Below is a small trained network, with its code and all its weights. Each question gives an input and a target symbol and asks what happens when units are switched off, that is, made to give their printed mean instead of their output.

import numpy as np


def w(rows, s, z=0):
    codes = np.array(rows[::2]) - 128.0
    scale = np.full(codes.shape[1], s)
    scale[-1] = z or s
    return codes * scale


def f(y):
    return np.maximum(y, 0)


def softmax(a):
    e = np.exp(a - a.max(-1, keepdims=True))
    return e / e.sum(-1, keepdims=True)


def log_softmax(a):
    a = a - a.max(-1, keepdims=True)
    return a - np.log(np.exp(a).sum(-1, keepdims=True))


def net(x, mask):
    ids = ['Ψβγδζηλξπσφ'.index(c) for c in x.split()]
    T = len(ids)
    res = E[ids] + P[:T]
    u = 0
    for l in range(2):
        r = res
        for j in range(2):
            rows = slice(2 * j, 2 * j + 2)
            q, k, v = (r @ M[l][rows].T for M in (Q, K, V))
            z = softmax(np.where(np.tri(T) > 0, q @ k.T / 2**0.5, -1e9)) @ v
            o = O[l][rows]
            res = res + np.where(mask[u + j], z, o[:, -1]) @ o[:, :-1]
        u += 2
        y = f(res @ A[l][:, :-1].T + A[l][:, -1])
        res = res + np.where(mask[u : u + 8], y, B[l][:, -1]) @ B[l][:, :-1]
        u += 8
    return log_softmax(res[-1] @ U[:, :-1].T + U[:, -1])


Q, K, V, O, A, B = {}, {}, {}, {}, {}, {}
E = w([
[117,141,51],'Ψ',
[180,105,85],'β',
[76,178,28],'γ',
[100,24,192],'δ',
[235,189,194],'ζ',
[79,139,176],'η',
[226,70,224],'λ',
[58,209,238],'ξ',
[121,140,54],'π',
[5,160,170],'σ',
[7,101,150],'φ',
],0.015)
P = w([
[209,61,2],'0',
[201,68,42],'1',
[194,65,64],'2',
[190,65,84],'3',
[182,62,97],'4',
[173,64,113],'5',
[167,60,127],'6',
[156,63,135],'7',
[150,66,152],'8',
[142,56,158],'9',
[127,63,162],'10',
[117,66,182],'11',
[110,65,187],'12',
[128,68,172],'13',
],0.0041)
Q[0] = w([
[160,109,104],'0.h1',
[132,114,84],'0.h1',
[115,203,234],'0.h2',
[48,135,252],'0.h2',
],0.034)
K[0] = w([
[159,137,76],'0.h1',
[117,127,77],'0.h1',
[226,165,117],'0.h2',
[167,159,1],'0.h2',
],0.024)
V[0] = w([
[35,22,125],'0.h1',
[98,80,130],'0.h1',
[186,2,108],'0.h2',
[128,107,102],'0.h2',
],0.0062)
O[0] = w([
[147,186,107,2],'0.h1',
[136,133,121,21],'0.h1',
[156,10,254,83],'0.h2',
[150,84,141,214],'0.h2',
],0.0074,0.00035)
A[0] = w([
[190,42,25,99],'0.n1',
[209,198,148,15],'0.n2',
[204,172,48,26],'0.n3',
[123,123,193,96],'0.n4',
[157,102,95,21],'0.n5',
[104,104,49,2],'0.n6',
[43,89,165,119],'0.n7',
[2,18,54,46],'0.n8',
],0.009,0.0047)
B[0] = w([
[59,127,155,207],'0.n1',
[170,73,76,140],'0.n2',
[107,192,144,185],'0.n3',
[129,172,71,221],'0.n4',
[127,82,114,131],'0.n5',
[130,117,56,156],'0.n6',
[101,183,90,254],'0.n7',
[136,59,254,193],'0.n8',
],0.018,0.0052)
Q[1] = w([
[237,138,135],'1.h1',
[112,132,62],'1.h1',
[75,106,6],'1.h2',
[112,172,39],'1.h2',
],0.023)
K[1] = w([
[5,20,26],'1.h1',
[213,172,48],'1.h1',
[80,218,241],'1.h2',
[53,212,172],'1.h2',
],0.019)
V[1] = w([
[106,197,245],'1.h1',
[189,176,203],'1.h1',
[199,210,170],'1.h2',
[139,134,247],'1.h2',
],0.012)
O[1] = w([
[190,183,254,254],'1.h1',
[201,183,118,186],'1.h1',
[201,209,110,182],'1.h2',
[139,120,254,186],'1.h2',
],0.0085,0.009)
A[1] = w([
[8,191,140,3],'1.n1',
[62,170,98,53],'1.n2',
[131,117,204,86],'1.n3',
[92,82,65,214],'1.n4',
[247,99,45,38],'1.n5',
[234,2,129,209],'1.n6',
[54,40,81,129],'1.n7',
[109,221,74,127],'1.n8',
],0.0099,0.0032)
B[1] = w([
[117,177,22,229],'1.n1',
[75,86,107,173],'1.n2',
[75,90,69,242],'1.n3',
[153,173,91,140],'1.n4',
[48,186,72,143],'1.n5',
[248,169,125,167],'1.n6',
[136,83,66,143],'1.n7',
[185,98,223,253],'1.n8',
],0.018,0.013)
U = w([
[130,138,98,72],'Ψ',
[175,111,93,163],'β',
[119,169,84,50],'γ',
[148,40,185,255],'δ',
[187,188,81,25],'ζ',
[118,142,129,105],'η',
[239,90,145,112],'λ',
[113,231,218,171],'ξ',
[131,136,95,84],'π',
[2,239,140,95],'σ',
[4,138,224,61],'φ',
],0.0084,0.0089)

Each question gives the input, a string of symbols that net reads in full, and the target symbol t.
The units are the heads (2 rows each of Q, K, V and O) and the neurons (one row each of A and B). Each row of codes is followed by its name. A weight is (code - 128) times the scale printed after its matrix; where a second scale follows, it is the last column's (O, A, B and U).
mask holds one flag per unit, layer by layer, with each layer's heads first. A switched-off unit (its flag False) gives its mean, the last column of its rows in O or B, instead of its output. The means were averaged over made-up inputs and are rounded, as every weight is.
A unit's drop is (log p(t) with every unit on - log p(t) with that unit switched off) / (log p(t) with every unit on - log p(t) with every unit switched off).
The circuit of an input: a set's keep is (log p(t) with only the set's units on - log p(t) with every unit switched off) / (log p(t) with every unit on - log p(t) with every unit switched off). Starting from the 12 units with the biggest drops (on a tie, the unit counted first), units are removed one at a time, each time the one whose removal leaves the highest keep (on an exact tie, the one counted first), for as long as the keep stays at least 0.8.
units of the circuit, in order: the units of the circuit, biggest drop first
unit that matters most: the unit with the biggest drop
top k neurons: the k neurons with the biggest drops, biggest first
k most important neurons of layer l: the k neurons of layer l with the biggest drops, biggest first
heads that matter: for each layer, one digit per head in row order, 1 if its drop is at least 0.15 and else 0, layers parted by /
input λ σ β ξ σ γ, target σ: top 2 neurons => 0.n8, 0.n7
input δ λ ξ Ψ π γ ξ ξ ξ λ γ η ζ, target ζ: 4 most important neurons of layer 1 => 1.n6, 1.n5, 1.n8, 1.n3
input β λ ξ δ ξ Ψ, target ξ: unit that matters most => 0.h2
input ξ β η ξ ξ φ σ σ ξ η λ π σ β, target σ: units of the circuit, in order => 1.n8, 0.n1
input β π δ ξ β γ, target ξ: units of the circuit, in order => 0.n1, 1.h1
input β ξ β φ, target φ: heads that matter => 00 / 10
input δ ξ σ φ Ψ β ξ β β β π, target ξ: heads that matter => 01 / 00
input δ ξ σ φ η Ψ π, target φ: top 2 neurons => 0.n7, 1.n1
input β ζ φ σ ξ ξ σ π σ γ δ ζ, target ζ: top 4 neurons => 0.n2, 0.n1, 1.n6, 1.n5
input β π ξ β φ γ, target φ: heads that matter => 00 / 01
input σ σ Ψ, target σ: units of the circuit, in order => 0.n1, 0.n3, 0.h2
input σ ξ ξ β δ π β, target δ: heads that matter => 01 / 01
input ξ λ δ η ξ β β, target ξ: heads that matter => 01 / 00
input β ξ δ γ ξ σ λ β ξ δ β, target δ: heads that matter => 00 / 01
input γ δ ξ ξ Ψ, target ξ: top 3 neurons => 0.n1, 0.n6, 1.n8
input ξ ξ ξ δ ξ φ δ γ ξ ξ ξ σ β, target σ: unit that matters most => 0.n7
input ξ λ σ π, target σ: heads that matter => 01 / 01
input Ψ λ γ Ψ β ξ σ β ξ φ φ β, target φ: heads that matter => 01 / 01
input λ π ξ π, target ξ: top 4 neurons => 0.n1, 1.n8, 0.n6, 1.n3
input δ β σ δ σ λ ζ λ, target ζ: top 4 neurons => 0.n1, 0.n2, 0.n8, 1.n8
